Here is a tiny trained network, its code and every weight. The questions are about switching its units off for an input and a class, where a switched-off unit gives its printed mean instead of its output.

import numpy as np


def w(rows, s, z=0):
    codes = np.array(rows[::2]) - 128.0
    scale = np.full(codes.shape[1], s)
    scale[-1] = z or s
    return codes * scale


def norm(h):
    return h / np.sqrt((h * h).mean(-1, keepdims=True) + 1e-5)


def f(y):
    return y / 2 * (1 + np.tanh(0.7978845608 * (y + 0.044715 * y**3)))


def log_softmax(a):
    a = a - a.max(-1, keepdims=True)
    return a - np.log(np.exp(a).sum(-1, keepdims=True))


def net(x, mask):
    res = np.array(x, float).reshape(1, 6) / 4 @ E
    u = 0
    for l in range(2):
        y = f(norm(res) @ A[l][:, :-1].T + A[l][:, -1])
        res = res + np.where(mask[u : u + 4], y, B[l][:, -1]) @ B[l][:, :-1]
        u += 4
    return log_softmax(norm(res)[-1] @ U[:, :-1].T + U[:, -1])


A, B = {}, {}
E = w([
[124,149,116,136,115,115,127],'x0',
[142,147,134,113,116,121,144],'x1',
[62,197,225,114,117,185,115],'x2',
[178,130,231,203,11,195,46],'x3',
[118,97,92,187,140,120,251],'x4',
[133,139,118,122,121,141,133],'x5',
],0.011)
A[0] = w([
[128,128,69,57,188,94,150,254],'0.n1',
[75,118,165,122,128,85,198,96],'0.n2',
[164,121,132,196,87,130,150,131],'0.n3',
[10,203,151,25,180,110,114,23],'0.n4',
],0.013,0.0059)
B[0] = w([
[66,166,186,128,123,165,148,254],'0.n1',
[116,162,169,106,113,135,132,163],'0.n2',
[175,103,137,139,146,215,152,186],'0.n3',
[227,123,75,106,195,141,3,199],'0.n4',
],0.015,0.011)
A[1] = w([
[1,158,210,111,120,232,105,145],'1.n1',
[152,242,6,106,150,151,154,228],'1.n2',
[186,106,183,137,24,208,41,248],'1.n3',
[215,131,149,164,136,155,6,174],'1.n4',
],0.0076,0.0015)
B[1] = w([
[62,163,56,101,55,29,55,230],'1.n1',
[59,42,186,117,88,134,58,149],'1.n2',
[75,145,118,94,223,164,255,248],'1.n3',
[21,136,128,162,82,16,177,226],'1.n4',
],0.0087,0.011)
U = w([
[97,153,160,102,121,107,103,92],'0',
[95,124,136,122,129,117,213,57],'1',
[253,114,111,113,162,172,101,255],'2',
],0.018,0.0087)

Each question gives the input, the list of numbers given to net, and the class t.
The units are the neurons (one row each of A and B). Each row of codes is followed by its name. A weight is (code - 128) times the scale printed after its matrix; where a second scale follows, it is the last column's (A, B and U).
mask holds one flag per neuron, layer by layer. A switched-off neuron (its flag False) gives its mean, the last column of its row in B, instead of its output. The means were averaged over made-up inputs and are rounded, as every weight is.
A unit's drop is (log p(t) with every unit on - log p(t) with that unit switched off) / (log p(t) with every unit on - log p(t) with every unit switched off).
The circuit of an input: a set's keep is (log p(t) with only the set's units on - log p(t) with every unit switched off) / (log p(t) with every unit on - log p(t) with every unit switched off). Starting from all 8 units, units are removed one at a time, each time the one whose removal leaves the highest keep (on an exact tie, the one counted first), for as long as the keep stays at least 0.8.
units of the circuit, in order: the units of the circuit, biggest drop first
unit that matters most: the unit with the biggest drop
k most important neurons: the k neurons with the biggest drops, biggest first
k most important neurons of layer l: the k neurons of layer l with the biggest drops, biggest first
drop when u is switched off: that unit's drop, to one decimal
input [-8,2,-5,-7,-2,6], class 0: units of the circuit, in order : (0.n1 1.n3 1.n1)
input [7,-2,-2,5,6,-7], class 2: units of the circuit, in order : (0.n3)
input [-8,-6,-8,1,4,-3], class 2: 3 most important neurons of layer 1 : (1.n4 1.n3 1.n1)
input [-6,1,1,-3,6,3], class 0: units of the circuit, in order : (1.n3 1.n1 0.n1)
input [2,-8,-7,4,-7,1], class 1: units of the circuit, in order : (0.n4 1.n3)
input [7,4,-6,4,-8,4], class 1: 2 most important neurons of layer 0 : (0.n4 0.n1)
input [-6,4,-6,-5,-2,-1], class 0: 3 most important neurons : (0.n1 1.n3 1.n1)
input [5,4,-6,1,1,2], class 2: units of the circuit, in order : (1.n4 0.n4 1.n1 1.n3)
input [-8,-8,1,-7,-1,6], class 2: 3 most important neurons : (0.n4 1.n4 1.n3)
input [-2,4,-6,-8,-5,-6], class 0: 2 most important neurons : (0.n1 1.n3)
input [-3,-2,8,7,1,-6], class 1: 3 most important neurons of layer 0 : (0.n1 0.n4 0.n2)
input [3,-2,-8,4,-2,7], class 1: 3 most important neurons : (0.n4 1.n4 1.n3)
input [2,-2,7,-3,4,6], class 0: 4 most important neurons : (1.n4 0.n2 0.n3 1.n2)
input [4,5,-6,7,7,-6], class 2: unit that matters most : 0.n3
input [-6,-3,-4,6,-4,8], class 1: 2 most important neurons of layer 1 : (1.n4 1.n3)
input [7,4,-2,8,-5,-4], class 1: 2 most important neurons of layer 0 : (0.n1 0.n4)
input [1,3,-8,6,-5,5], class 1: 3 most important neurons : (0.n4 1.n4 1.n3)
input [4,7,2,-4,6,2], class 0: 2 most important neurons of layer 1 : (1.n3 1.n1)
input [8,1,-8,-6,-3,5], class 0: 2 most important neurons of layer 0 : (0.n1 0.n3)
input [-2,1,1,-1,-4,-2], class 2: unit that matters most : 0.n4
input [4,8,3,-3,8,0], class 0: 3 most important neurons of layer 0 : (0.n2 0.n1 0.n3)
input [0,5,5,3,1,-6], class 1: 2 most important neurons of layer 0 : (0.n1 0.n2)
input [1,3,2,-5,0,7], class 2: drop when 1.n4 is switched off : -0.1
